Below is a small trained network, with its code and all its weights. Each question gives an input and a class and asks what happens when units are switched off, that is, made to give their printed mean instead of their output.

import numpy as np


def w(rows, s, z=0):
    codes = np.array(rows[::2]) - 128.0
    scale = np.full(codes.shape[1], s)
    scale[-1] = z or s
    return codes * scale


def norm(h):
    return h / np.sqrt((h * h).mean(-1, keepdims=True) + 1e-5)


def f(y):
    return np.maximum(y, 0)


def log_softmax(a):
    a = a - a.max(-1, keepdims=True)
    return a - np.log(np.exp(a).sum(-1, keepdims=True))


def net(x, mask):
    res = np.array(x, float).reshape(1, 7) / 4 @ E
    u = 0
    for l in range(4):
        y = f(norm(res) @ A[l][:, :-1].T + A[l][:, -1])
        res = res + np.where(mask[u : u + 7], y, B[l][:, -1]) @ B[l][:, :-1]
        u += 7
    return log_softmax(norm(res)[-1] @ U[:, :-1].T + U[:, -1])


A, B = {}, {}
E = w([
[4,153,161,134],'x0',
[129,128,127,127],'x1',
[154,158,185,238],'x2',
[128,127,128,127],'x3',
[142,190,173,83],'x4',
[129,128,129,128],'x5',
[128,126,127,129],'x6',
],0.0029)
A[0] = w([
[74,77,149,169,8],'0.n1',
[89,59,157,124,185],'0.n2',
[58,134,72,88,8],'0.n3',
[213,154,154,182,163],'0.n4',
[155,102,129,185,2],'0.n5',
[2,170,102,120,92],'0.n6',
[183,139,177,103,32],'0.n7',
],0.0052,0.002)
B[0] = w([
[114,89,174,168,163],'0.n1',
[176,145,93,139,202],'0.n2',
[194,20,119,77,183],'0.n3',
[171,34,136,90,247],'0.n4',
[143,129,126,221,150],'0.n5',
[206,3,204,98,254],'0.n6',
[210,157,148,123,161],'0.n7',
],0.0036,0.0026)
A[1] = w([
[151,199,132,247,157],'1.n1',
[77,123,58,58,123],'1.n2',
[183,153,146,63,255],'1.n3',
[70,105,187,148,159],'1.n4',
[1,90,111,86,132],'1.n5',
[167,147,194,202,123],'1.n6',
[82,225,172,167,38],'1.n7',
],0.0045,0.0019)
B[1] = w([
[139,127,131,33,179],'1.n1',
[147,162,167,253,181],'1.n2',
[104,234,164,189,254],'1.n3',
[72,220,73,101,187],'1.n4',
[212,120,146,127,172],'1.n5',
[141,130,182,194,205],'1.n6',
[9,157,210,74,143],'1.n7',
],0.0044,0.0033)
A[2] = w([
[57,73,112,58,116],'2.n1',
[108,60,254,153,2],'2.n2',
[203,149,48,84,225],'2.n3',
[146,188,185,78,139],'2.n4',
[98,207,136,31,134],'2.n5',
[34,155,147,203,83],'2.n6',
[140,234,58,127,45],'2.n7',
],0.004,0.0016)
B[2] = w([
[188,115,131,132,158],'2.n1',
[125,151,68,134,230],'2.n2',
[5,184,88,163,254],'2.n3',
[185,199,96,93,240],'2.n4',
[157,112,103,103,198],'2.n5',
[3,80,159,122,182],'2.n6',
[199,141,23,120,160],'2.n7',
],0.0056,0.0023)
A[3] = w([
[35,158,193,158,65],'3.n1',
[110,3,119,88,10],'3.n2',
[43,131,75,155,72],'3.n3',
[97,157,211,28,6],'3.n4',
[112,174,130,37,147],'3.n5',
[57,32,172,103,28],'3.n6',
[172,167,135,116,152],'3.n7',
],0.0056,0.0021)
B[3] = w([
[26,160,158,120,237],'3.n1',
[121,84,201,64,205],'3.n2',
[101,169,49,208,225],'3.n3',
[113,54,84,36,208],'3.n4',
[182,29,83,83,252],'3.n5',
[148,104,255,206,197],'3.n6',
[45,122,135,98,253],'3.n7',
],0.0052,0.002)
U = w([
[92,162,15,203,239],'0',
[173,238,37,56,2],'1',
[141,24,220,104,150],'2',
[158,92,113,4,172],'3',
[208,80,135,231,155],'4',
[215,233,212,154,154],'5',
[27,133,190,223,39],'6',
[25,164,181,59,107],'7',
],0.013,0.0013)

Each question gives the input, the list of numbers given to net, and the class t.
The units are the neurons (one row each of A and B). Each row of codes is followed by its name. A weight is (code - 128) times the scale printed after its matrix; where a second scale follows, it is the last column's (A, B and U).
mask holds one flag per neuron, layer by layer. A switched-off neuron (its flag False) gives its mean, the last column of its row in B, instead of its output. The means were averaged over made-up inputs and are rounded, as every weight is.
A unit's drop is (log p(t) with every unit on - log p(t) with that unit switched off) / (log p(t) with every unit on - log p(t) with every unit switched off).
The circuit of an input: a set's keep is (log p(t) with only the set's units on - log p(t) with every unit switched off) / (log p(t) with every unit on - log p(t) with every unit switched off). Starting from the 12 units with the biggest drops (on a tie, the unit counted first), units are removed one at a time, each time the one whose removal leaves the highest keep (on an exact tie, the one counted first), for as long as the keep stays at least 0.8.
units of the circuit, in order: the units of the circuit, biggest drop first
most important unit: the unit with the biggest drop
top k neurons: the k neurons with the biggest drops, biggest first
top k neurons in layer l: the k neurons of layer l with the biggest drops, biggest first
drop when u is switched off: that unit's drop, to one decimal
input [3,3,-4,-4,0,-5,0], class 2: most important unit : 0.n6
input [1,7,-7,1,-5,7,4], class 2: units of the circuit, in order : [1.n4 2.n4 3.n6]
input [-3,-3,0,5,6,6,-5], class 1: top 2 neurons in layer 1 : [1.n2 1.n6]
input [-1,5,-8,6,3,1,3], class 1: top 2 neurons in layer 1 : [1.n2 1.n3]
input [1,0,-1,7,-7,-8,8], class 2: units of the circuit, in order : [3.n2 2.n3]
input [-7,-7,0,1,-8,7,8], class 0: units of the circuit, in order : [0.n6 2.n3]
input [1,3,0,0,-5,3,-6], class 2: units of the circuit, in order : [1.n3 3.n2]
input [0,-4,1,3,-5,3,-2], class 4: top 3 neurons : [1.n3 2.n3 0.n1]
input [1,-6,5,0,2,4,7], class 7: top 3 neurons : [1.n6 0.n6 1.n1]
input [2,-5,-1,3,1,-8,5], class 3: top 2 neurons : [0.n4 2.n6]
input [3,-8,-2,-5,0,5,-5], class 2: top 2 neurons : [0.n6 0.n3]
input [1,3,-2,0,8,-5,-5], class 3: top 4 neurons in layer 3 : [3.n5 3.n4 3.n3 3.n7]
input [-7,3,0,4,-2,3,-3], class 0: top 3 neurons in layer 3 : [3.n6 3.n5 3.n2]
input [2,-8,-3,5,8,4,-7], class 3: most important unit : 3.n5
input [3,-2,3,8,2,-8,4], class 7: top 2 neurons in layer 2 : [2.n3 2.n4]
input [-1,0,-7,1,-7,-6,-8], class 0: top 2 neurons in layer 0 : [0.n6 0.n4]
input [-2,8,-7,3,-2,8,-4], class 0: drop when 2.n3 is switched off : 0.1
input [7,0,-1,-5,-2,-8,-3], class 2: drop when 0.n6 is switched off : 0.8
input [1,6,-1,-5,-3,0,-1], class 2: drop when 2.n4 is switched off : 0.1
input [2,-5,0,-1,1,-3,-4], class 3: most important unit : 1.n2
input [3,1,-1,-1,7,0,8], class 3: top 2 neurons in layer 3 : [3.n5 3.n4]
input [7,8,7,1,2,3,6], class 7: top 2 neurons in layer 3 : [3.n4 3.n1]
input [1,0,7,-5,4,4,-3], class 7: top 3 neurons in layer 0 : [0.n6 0.n3 0.n2]
